Each row is followed by roughly how far along a hidden order it lies, from 0 to 9. A new part has a new order.
[ -7 -10 -14 -20 -28 -19 -15 -18 -16 -13 -27 -36 -12  -9 -22 -31 -18 -13
 -11  -8 -14  -7  -9  -7  -2   2   2   5  10   1  17] => 4
[ 34  58  31  29  25  40  47  33  65  28  19  27  25  55  32  -6  29  15
  12   3  50   4   8  -1   4  13  -2  29 -17  -3 -10] => 6
[-13  -1 -12 -18 -27 -24 -17 -20 -17 -15 -26 -40 -21 -17 -36 -28 -27 -15
 -21 -11 -26 -20 -37 -12 -22 -18 -11 -30 -39 -16  -8] => 1
[-2 13 11  3 12  5 21 17 48 19 13 18 19 48 52  8 34 25 21 16 71 34 58 12
 29 45 16 79 64 15 17] => 9
[ 21  22  -2  -7 -26  -6  11 -16   3 -10 -17 -21 -12   3 -33 -41 -25 -10
 -16 -14  -3 -28 -25 -12 -25 -17  -8 -23 -68 -21 -10] => 0
[ 37  43  26  37  40  36  40  19  39  21  18  23  14  25  13   5   8   7
   3  -4  25  -2  -6  -4  -6  -5 -13  -8 -33 -10 -12] => 5
[ -1  10   8  -3   0   1  21  12  32  17  14   5  16  57  28 -10  38  20
  20  10  80  22  47  14  30  49  23  75  84  29  35] => 9
[ 23  17   2   3  -8   3   6  -5  -9  -5 -10  -7 -14 -15 -19 -20 -16 -14
 -14  -8 -16 -17 -30 -11 -23 -18 -13 -41 -69 -13 -18] => 1
[14 29 17 22 29 21 37 28 48 22 18 38 26 47 32 11 45 20 21 11 66 19 32 10
 21 31  8 46 23 11  6] => 8
[22 36 24 34 39 40 41 22 56 30 26 35 30 42 43 18 32 21 14  7 41 15 24  4
 10 12 -1 27 -5  2 -4] => 7
[ 38  38  24  29  36  34  33  16  33  22  16  22  10  23   7   0   4   4
  -2  -5  13  -5 -17  -5 -12 -14 -14 -13 -27 -11 -18] => 4
[ 11  14  -7  -6 -15 -10   2 -16  -5 -13 -26 -25 -18  -5 -30 -36 -23 -12
 -15 -11 -25 -23 -39 -14 -19 -13 -13 -37 -49 -21 -14] => 0
[ 30  38   2  -1 -20  -2  16  -6  11  -6 -11 -24 -15  16 -28 -56 -31 -14
 -16 -12   6 -21 -29 -15 -25 -12  -9 -11 -52 -17  -9] => 0
[ 28  54  25  17  10  25  59  25  84  31  16   6  20  93  34 -30  43  23
  22   8  97  13  51   3  31  56  16  84  30  16  24] => 8
[ 42  48  25  28  25  23  42  12  46  18  11   8   5  29  -2 -15  -3   2
  -5  -8  19 -10 -13 -10 -15  -8 -11  -9 -41 -18 -17] => 3
[  8   5   3   8   6   7  -8  -2 -33  -4  -1   3  -7 -39 -17  19 -20 -13
 -12  -5 -53  -8 -30  -5 -22 -38  -2 -57 -38 -19 -29] => 1
[ -6  -2 -13 -21 -28 -22  -6 -14 -14 -14 -30 -35 -20   3 -37 -40 -22 -14
 -14 -13  -7 -24 -18 -13  -9  -2  -4 -11 -12  -8  14] => 3
[ -3   0 -13 -20 -34 -16  -1 -17  -4 -17 -25 -37 -24  -1 -34 -47 -29 -14
 -13 -11  -5 -22 -21 -10 -14  -5  -5  -7 -28 -13   8] => 2
[ 40  35  12  17  13  16  23   7  23  10   4  14  -2  12 -12 -12 -10  -7
  -8  -7   1 -13 -16 -10 -21 -17 -15 -20 -35 -19 -16] => 2
[  3   8 -13 -16 -35 -18  10 -15   2 -12 -27 -41 -17  16 -33 -56 -19 -13
 -12 -12  13 -23  -9 -11  -3   8   1   9  -4  -5  25] => 3
[  0   2  -6 -13 -23 -13 -12 -20 -21 -14 -22 -26 -19 -10 -31 -31 -33 -19
 -20 -12 -26 -20 -37 -10 -20 -16 -11 -32 -44 -16 -15] => 0
[21 37 24 29 36 32 37 29 57 33 31 22 24 57 44  5 35 17 22  9 60 21 25  6
 14 17  4 42 10  9  1] => 7
[ -3   0 -10 -13 -32 -19  -8 -20 -12 -16 -25 -37 -21   1 -30 -39 -26 -14
 -17 -12 -14 -21 -34 -11 -16 -12 -16 -17 -38 -18  -8] => 0
[ 14  18  -5 -13 -35 -11  12 -10   5  -9 -26 -31 -22  21 -41 -72 -29 -17
 -15 -15  19 -24 -24 -18 -19   0  -8 -19 -55 -21  -4] => 0
[-16 -12 -11 -25 -25 -21 -24 -14 -30 -15 -24 -31 -20 -22 -19 -18 -22 -12
  -6  -5 -16  -5   2  -2   0   2   2   5  23   7  22] => 5
[-11  -9 -15 -16 -25 -22 -14 -16 -26 -17 -22 -31 -22 -21 -30 -21 -29 -14
 -11  -9 -31 -19 -30  -9 -14 -15 -10 -30 -28 -13  -4] => 1
[ 31  40  27  27  38  39  32  24  46  30  23  28  16  26  28  16  21  12
   7   0  13   3   0   1  -2  -5  -9   3 -25  -3 -15] => 5
[-6  4 14 11 25  9 19 24 33 24 22 29 27 40 45 26 48 24 22 13 25 26 56  9
 24 19 12 53 53 20 18] => 9
[ 41  44  14  16   7  11  26   6  21   4  -1   2  -4  19 -18 -27 -16  -9
 -14 -12   2 -17 -25 -12 -19 -14 -15 -18 -49 -22 -12] => 2

New part:
[ 12  18 -22   0  18  12 -77 -24  -3   2  63 104  51 -23 -16  -9  17  56
 -81 -22 -19 -14 -63   5 -32  -5  21  -5] => 9
[ 19 -11   2 -21 -29  -9   1 -10  71   0 -50  50  15  -9   1  17  13  -9
 -49   5 -43  -1 -36  14 -33  -5  37 -51] => 2
[ -6  30 -24   3   9  12 -77  -4 -15  10  73  41  41 -19 -28  -8  23  45
 -47   4 -19  -1 -44  14 -23 -11  12   8] => 8
[ -9  37 -10   6  13  20 -45  18 -13  -4  36   4  27  -4  14  -2  22   1
  -4 -21   2 -28  19   2  -9 -11  -2  16] => 8
[ 15 -20 -10  33  -6   8  -3 -30  -6  24   9 -12   2 -21 -37 -14  -4  25
  -3  11   9  33 -24   1  16  17  -2 -66] => 4
[  4  32 -13  21  10  12 -30   6  -3 -14  28  42  27 -11  27  -5  19  23
 -16 -37  -2 -25   3 -10 -23 -13  10 -10] => 9
[ 28   8   7  28  48  29  32  -5 -66 -32 -29   4  28 -14  44   9  11  16
  30 -74  37 -39  58 -22   3  15 -43 -21] => 9
[ 15  -7   1 -38 -44 -20 -22  -9  73   9 -10  32   0  10 -29  12 -18  -4
 -51  29 -42  17 -37  21 -32 -12  42 -18] => 1
[  6  11  -3  -5 -21  -4  -4   3  37  -3  16  36  22  -3  15  11  32 -11
 -33  -9 -38 -11 -22  12 -27  -8  22 -33] => 4
[ 22   4  -1  43  35  37 -27 -17 -59  -9  28  26  12 -18  -8 -20 -25  45
  35 -33  41 -15  27 -14  19  17 -28 -24] => 9
[  4   5 -14 -18 -12  -2 -61  -7  31  12  49  52  25  -8 -34  -5   6  30
 -58  13 -21  10 -35  13 -25  -9  33  -7] => 5
[  1 -20   0 -14 -41 -25  56  -9  77  21 -26 -11  20 -20  26  31  54 -53
 -41  17 -67  -2 -58  21 -22   2  27 -60] => 0
[  6  13 -14  -1 -23   3 -55  -1  44   6  58  57   4  -3 -35 -13  -7  26
 -30  24 -28   5 -33  12 -22 -12  30 -31] => 4
[-27   2  -9 -22 -14 -23 -34 -10  11  52  -2 -70  32  -6 -50   3  54 -23
 -50  70 -32  38 -73  41  -1  -6  15  35] => 2
[ -2  14  10  44  13  20  26  13 -11  -7  -1 -36   3  -9  34   3  20 -14
  48 -32   3 -23  45  -7  10   7 -25 -23] => 6
[ -1  18   7  21   9  15 -14  21   4 -14   6  -5   4   1  40  -2   0  -1
  15 -28   7 -23  46  -7  -9  -9  -1   5] => 7
[ 19  16  -9   8  16  16 -34 -13 -21 -10  30  41  40 -28  10   7  17  32
 -42 -33  -4 -21 -24  -3 -24   0   5 -34] => 8
[  3   1   4   0  -6  -5  32  12  43 -14 -28  31  24  -2  50  19  31  -9
 -18 -48 -28 -29   1  -1 -25  -9   7   2] => 5
[ 17 -18  -7 -10   3   7 -26 -20 -29  17   0   7  13  -3 -43  -4 -19  35
  -2   7  17  19  -9   7  -1  10  -8 -19] => 5
[ -5  14 -11 -47   2  -6 -42  -3 -20  22   6   0  76 -16   6  24  68 -20
 -84  -3 -42  -4 -52  39 -35  -9  -3  41] => 5
[-11  31   5  24  22  20  22  28 -45 -15 -19 -60  14  -2  50   8  26 -24
  45 -39  24 -22  82  -9   4  -3 -33   3] => 8
[ 33 -17  23  11  22  25  48  -9 -16 -34 -55  13  16 -11  42  20  -3   0
  19 -64  20 -35  50 -18  -2  22 -39 -34] => 5
[ -9  21 -22 -10   7   3 -73 -10  -5  16  59  44  44  -7 -36 -12  24  32
 -61  12 -21   5 -59  22 -24  -9  16  29] => 7
[ 22   2 -13  12  16  21 -38 -15 -41  -1  31  40  31 -18 -13  -6  -4  40
 -12 -12   6  -3  -5   2  -6   9  -9 -40] => 7
[ 43 -10  14   4  46  17  26 -24 -22 -36 -57  75  53 -19  47  26  13  31
 -34 -88  19 -50  14 -20 -21  19 -34   0] => 8
[ -7   2   6 -14 -27 -15   6  14  43  13 -14 -46  -7   2  -7  16  12 -32
  -8  33 -25  11  -9  17  -4  -9  16  -6] => 1
[ 11  10  15  -5   1   1  14  12  20 -18 -31  21  32  -5  37  22  24  -5
 -21 -47  -7 -35   9   0 -22  -5  -6  16] => 5
[ -2  22  13  24   9  17  16  19  -1 -14  -9 -35   9  -4  28   6  18 -14
  24 -23   3 -22  33  -2  -1   1 -17  -4] => 6
[-22  35 -30   6   1   9 -78   4 -21  21  79  14  36 -17 -23 -16  38   6
 -29  22 -26   5 -43  20 -12 -14   7   4] => 8
[ 35   0   9  37  34  36  -7  -1 -16 -43   9  71  -8   2  17 -12 -48  52
  47 -64  39 -31  80 -30   3   9 -22 -35] => 8
[  13  -17   36 -127   22   -9  -37   12  -82   -7 -108  -36   14   71
  -50   37  -53   -2  -21   19   53   18   70   33  -20   -1  -58  127] => 1
[ -5  36  -4  52  20  25 -20  22 -18 -14  40   2  -1  -6  33 -18  -2  14
  40 -39  32 -24  49 -19   8  -7  -7 -15] => 9
[  51  -55   11   14  -23    2    7  -61   48   10    7   76  -12  -25
  -67  -10  -42   55  -28   20   -1   21  -59    2   11   31   11 -110] => 0
[  46  -50   32  -32   24  -11   98  -44   13  -13 -127   27   39  -21
   52   51   37  -12  -48  -71   -5  -31  -20   -4  -13   35  -43  -13] => 2
[ 23 -21  10  34  11   7  49 -21   0   0 -32  -3  19 -20  18  10  16  -1
  17 -26   5  -9   7  -3  14  23 -25 -32] => 4
[-22  39  -7  24  28   5   3  26 -22  -8 -10 -30  34  -7  48   8  50 -12
   5 -53   0 -30  26 -11 -10 -15  -8  32] => 9
[ 25 -17 -11  25  -2  10 -12 -33  -5  18  19  14   4 -19 -44 -17 -16  47
   3  15  16  25 -18  -2  11  18   2 -73] => 4
[ 25  -4  13  19  38  31  18  -1 -43 -41 -15  22  11  -9  20   5 -15  26
  29 -54  38 -35  70 -20   5  20 -39 -22] => 7
